Below is a small trained network, with its code and all its weights. Each question gives an input and a class and asks what happens when units are switched off, that is, made to give their printed mean instead of their output.

import numpy as np


def w(rows, s, z=0):
    codes = np.array(rows[::2]) - 128.0
    scale = np.full(codes.shape[1], s)
    scale[-1] = z or s
    return codes * scale


def f(y):
    return y / 2 * (1 + np.tanh(0.7978845608 * (y + 0.044715 * y**3)))


def log_softmax(a):
    a = a - a.max(-1, keepdims=True)
    return a - np.log(np.exp(a).sum(-1, keepdims=True))


def net(x, mask):
    res = np.array(x, float).reshape(1, 5) / 4 @ E
    y = f(res @ A[0][:, :-1].T + A[0][:, -1])
    res = res + np.where(mask, y, B[0][:, -1]) @ B[0][:, :-1]
    return log_softmax(res[-1] @ U[:, :-1].T + U[:, -1])


A, B = {}, {}
E = w([
[126,115,122,126,133,137,106],'x0',
[146,109,120,140,93,152,70],'x1',
[110,223,89,90,191,232,144],'x2',
[157,137,234,200,86,197,185],'x3',
[204,67,91,141,137,190,254],'x4',
],0.0098)
A[0] = w([
[123,208,139,68,162,198,135,168],'N0',
[166,59,94,127,152,150,172,100],'N1',
[142,132,184,217,134,179,111,193],'N2',
[161,117,7,153,151,93,76,185],'N3',
[94,172,165,158,160,86,83,60],'N4',
[115,120,146,151,119,58,171,251],'N5',
],0.013,0.0028)
B[0] = w([
[121,2,162,103,146,102,128,248],'N0',
[10,231,208,54,121,162,106,212],'N1',
[234,153,221,113,252,133,213,227],'N2',
[97,172,145,58,177,57,154,231],'N3',
[89,185,215,87,80,133,186,208],'N4',
[172,73,153,103,175,159,9,193],'N5',
],0.0088,0.011)
U = w([
[68,132,178,108,76,166,149,111],'0',
[162,124,122,127,194,75,161,128],'1',
[140,3,146,86,126,135,107,113],'2',
[105,117,136,163,212,137,87,254],'3',
[128,84,144,102,133,148,116,187],'4',
[141,96,76,157,111,128,136,79],'5',
[148,108,48,191,54,149,138,4],'6',
[140,143,78,182,116,188,64,7],'7',
],0.012,0.0054)

Each question gives the input, the list of numbers given to net, and the class t.
The units are the neurons (one row each of A and B). Each row of codes is followed by its name. A weight is (code - 128) times the scale printed after its matrix; where a second scale follows, it is the last column's (A, B and U).
mask holds one flag per neuron, in row order. A switched-off neuron (its flag False) gives its mean, the last column of its row in B, instead of its output. The means were averaged over made-up inputs and are rounded, as every weight is.
A unit's drop is (log p(t) with every unit on - log p(t) with that unit switched off) / (log p(t) with every unit on - log p(t) with every unit switched off).
The circuit of an input: a set's keep is (log p(t) with only the set's units on - log p(t) with every unit switched off) / (log p(t) with every unit on - log p(t) with every unit switched off). Starting from all 6 units, units are removed one at a time, each time the one whose removal leaves the highest keep (on an exact tie, the one counted first), for as long as the keep stays at least 0.8.
units of the circuit, in order: the units of the circuit, biggest drop first
most important unit: the unit with the biggest drop
k most important neurons: the k neurons with the biggest drops, biggest first
drop of u: that unit's drop, to one decimal
input [5,0,4,0,-8], class 0: most important unit	N4
input [-1,-5,-6,0,-8], class 0: 2 most important neurons	(N4, N0)
input [-3,0,-5,-1,-7], class 0: 3 most important neurons	(N4, N0, N2)
input [-2,-1,3,5,1], class 1: 3 most important neurons	(N2, N5, N1)
input [6,-1,0,-6,-2], class 1: 2 most important neurons	(N3, N1)
input [-4,0,4,2,-1], class 2: 2 most important neurons	(N0, N1)
input [3,-8,-4,7,1], class 3: 2 most important neurons	(N5, N0)
input [-8,-2,-4,-8,8], class 0: 2 most important neurons	(N1, N2)
input [-6,-8,-4,-1,4], class 3: units of the circuit, in order	(N0, N5, N1)
input [-4,5,-5,1,7], class 0: 2 most important neurons	(N1, N0)
input [-7,-7,-4,-1,-8], class 0: 3 most important neurons	(N4, N0, N2)
input [4,-6,-2,8,-1], class 1: 2 most important neurons	(N2, N1)
input [-5,4,-4,8,7], class 1: 2 most important neurons	(N2, N4)
input [-2,-8,8,-3,6], class 2: most important unit	N0
input [-5,-5,-3,7,-6], class 1: 2 most important neurons	(N2, N1)
input [3,2,8,-1,7], class 2: 3 most important neurons	(N0, N4, N3)
input [-4,1,-4,5,8], class 0: 2 most important neurons	(N1, N0)
input [8,6,-6,8,0], class 1: 2 most important neurons	(N2, N0)
input [-2,6,1,-8,3], class 1: drop of N2	-0.1
input [5,2,-2,6,1], class 1: drop of N0	0.1
input [-3,1,-2,-2,5], class 0: drop of N0	0.2
input [-1,8,-1,-8,-8], class 0: most important unit	N4
input [-3,3,-1,8,-2], class 1: drop of N2	0.6
